Below is a small trained network, with its code and all its weights. Each question gives an input and a target symbol and asks what happens when units are switched off, that is, made to give their printed mean instead of their output.

import numpy as np


def w(rows, s, z=0):
    codes = np.array(rows[::2]) - 128.0
    scale = np.full(codes.shape[1], s)
    scale[-1] = z or s
    return codes * scale


def norm(h):
    return h / np.sqrt((h * h).mean(-1, keepdims=True) + 1e-5)


def f(y):
    return np.maximum(y, 0)


def softmax(a):
    e = np.exp(a - a.max(-1, keepdims=True))
    return e / e.sum(-1, keepdims=True)


def log_softmax(a):
    a = a - a.max(-1, keepdims=True)
    return a - np.log(np.exp(a).sum(-1, keepdims=True))


def net(x, mask):
    ids = ['αβδζησω'.index(c) for c in x.split()]
    T = len(ids)
    res = E[ids] + P[:T]
    r = norm(res)
    for j in range(2):
        rows = slice(2 * j, 2 * j + 2)
        q, k, v = (r @ M[0][rows].T for M in (Q, K, V))
        z = softmax(np.where(np.tri(T) > 0, q @ k.T / 2**0.5, -1e9)) @ v
        o = O[0][rows]
        res = res + np.where(mask[j], z, o[:, -1]) @ o[:, :-1]
    y = f(norm(res) @ A[0][:, :-1].T + A[0][:, -1])
    res = res + np.where(mask[2:14], y, B[0][:, -1]) @ B[0][:, :-1]
    return log_softmax(norm(res)[-1] @ U[:, :-1].T + U[:, -1])


Q, K, V, O, A, B = {}, {}, {}, {}, {}, {}
E = w([
[113,118,68,112,98],'α',
[227,133,114,88,164],'β',
[102,108,70,84,83],'δ',
[246,75,152,191,174],'ζ',
[218,152,89,50,128],'η',
[191,154,103,63,164],'σ',
[225,113,113,94,97],'ω',
],0.011)
P = w([
[105,108,152,97,98],'0',
[205,82,2,184,196],'1',
[139,158,141,83,97],'2',
[128,39,130,103,105],'3',
[187,141,12,155,162],'4',
[125,178,149,106,90],'5',
[114,57,136,111,115],'6',
[148,163,48,182,149],'7',
[114,198,161,131,91],'8',
[99,68,139,116,130],'9',
[127,189,47,184,151],'10',
[144,194,155,125,67],'11',
],0.012)
Q[0] = w([
[27,15,77,206,69],'head 0',
[195,202,4,147,180],'head 0',
[193,98,88,20,125],'head 1',
[184,142,14,194,181],'head 1',
],0.017)
K[0] = w([
[84,45,207,99,137],'head 0',
[97,254,212,170,96],'head 0',
[204,194,106,183,93],'head 1',
[104,213,198,126,95],'head 1',
],0.021)
V[0] = w([
[139,151,121,94,45],'head 0',
[68,182,95,82,197],'head 0',
[180,139,188,100,254],'head 1',
[79,61,106,87,168],'head 1',
],0.015)
O[0] = w([
[112,144,103,172,150,255],'head 0',
[136,137,169,105,246,80],'head 0',
[50,111,196,186,85,154],'head 1',
[87,171,142,134,139,45],'head 1',
],0.013,0.0096)
A[0] = w([
[188,216,136,105,95,117],'neuron 0',
[57,116,237,43,194,170],'neuron 1',
[87,67,178,120,215,149],'neuron 2',
[159,148,159,44,90,28],'neuron 3',
[122,110,145,181,103,105],'neuron 4',
[138,115,96,55,132,105],'neuron 5',
[123,129,134,62,40,126],'neuron 6',
[145,84,91,136,138,159],'neuron 7',
[103,91,83,123,184,52],'neuron 8',
[62,179,167,81,103,27],'neuron 9',
[176,168,247,111,83,193],'neuron 10',
[160,233,169,87,131,4],'neuron 11',
],0.015,0.0042)
B[0] = w([
[148,171,190,155,120,239],'neuron 0',
[143,26,159,204,250,168],'neuron 1',
[146,206,164,112,30,167],'neuron 2',
[88,138,162,207,83,164],'neuron 3',
[100,167,104,100,179,215],'neuron 4',
[51,130,96,85,137,174],'neuron 5',
[72,75,182,64,165,255],'neuron 6',
[99,117,173,115,92,253],'neuron 7',
[175,90,188,146,175,162],'neuron 8',
[65,53,99,92,79,145],'neuron 9',
[241,218,63,167,111,241],'neuron 10',
[132,75,89,174,23,173],'neuron 11',
],0.021,0.006)
U = w([
[105,39,148,65,92,233],'α',
[16,208,91,250,191,7],'β',
[184,195,73,104,207,178],'δ',
[168,28,178,240,220,113],'ζ',
[186,184,77,61,204,154],'η',
[124,235,249,138,150,109],'σ',
[159,99,2,186,45,100],'ω',
],0.0074,0.0014)

Each question gives the input, a string of symbols that net reads in full, and the target symbol t.
The units are the heads (2 rows each of Q, K, V and O) and the neurons (one row each of A and B). Each row of codes is followed by its name. A weight is (code - 128) times the scale printed after its matrix; where a second scale follows, it is the last column's (O, A, B and U).
mask holds one flag per unit, heads first, then neurons. A switched-off unit (its flag False) gives its mean, the last column of its rows in O or B, instead of its output. The means were averaged over made-up inputs and are rounded, as every weight is.
A unit's drop is (log p(t) with every unit on - log p(t) with that unit switched off) / (log p(t) with every unit on - log p(t) with every unit switched off).
The circuit of an input: a set's keep is (log p(t) with only the set's units on - log p(t) with every unit switched off) / (log p(t) with every unit on - log p(t) with every unit switched off). Starting from the 12 units with the biggest drops (on a tie, the unit counted first), units are removed one at a time, each time the one whose removal leaves the highest keep (on an exact tie, the one counted first), for as long as the keep stays at least 0.8.
circuit, biggest first: the units of the circuit, biggest drop first
most important unit: the unit with the biggest drop
k most important neurons: the k neurons with the biggest drops, biggest first
heads that matter: for each layer, one digit per head in row order, 1 if its drop is at least 0.15 and else 0, layers parted by /
input ω ζ β η ω σ η α β ω δ σ, target ω: most important unit	head 0
input ω η δ β η η α η η ω η, target ζ: circuit, biggest first	head 0; neuron 10; head 1
input δ ω α, target β: circuit, biggest first	head 0; neuron 10; neuron 6
input δ η β ω σ ω ζ, target α: circuit, biggest first	head 0; neuron 10; neuron 6
input η η ω β ω ω α β β ζ β, target β: circuit, biggest first	head 1; neuron 4; neuron 6; neuron 10
input ω η β ζ β η σ, target ζ: circuit, biggest first	neuron 1; head 0
input η ω ω ω β σ ω β η σ ω, target ζ: circuit, biggest first	head 0; neuron 10; head 1
input ω β η, target ω: circuit, biggest first	neuron 9; head 1; neuron 10
input β β α, target β: heads that matter	11
input η σ ω β η δ σ ω β σ ω, target β: heads that matter	01
input ω ω σ ω σ, target σ: circuit, biggest first	head 0; neuron 2; head 1
input σ β ω ω ζ, target ω: heads that matter	10
input ζ ω ω δ ω η, target ω: heads that matter	10
input ω ω σ ω η, target σ: 2 most important neurons	neuron 2; neuron 10
input σ η ω η ω η ω α, target ζ: heads that matter	10
input ω β η ω β ζ ζ η, target α: heads that matter	10
input ω σ β η ω ω ω η ω, target ω: heads that matter	10
input δ α β σ β, target β: circuit, biggest first	head 1; neuron 4
input δ ζ σ η, target ζ: circuit, biggest first	neuron 1; head 1; head 0
input α ω ω δ σ ω β ζ, target ω: heads that matter	11
input ω σ ω α ω β, target δ: circuit, biggest first	head 1; neuron 10; neuron 4
input ω η α ω ω σ σ ζ α β ζ, target η: heads that matter	01
input α σ β β η, target β: circuit, biggest first	head 1; neuron 4
input η ω ω ω ω ω η ω ω ω ω δ, target α: most important unit	neuron 6
input σ α ω α η δ, target α: heads that matter	00
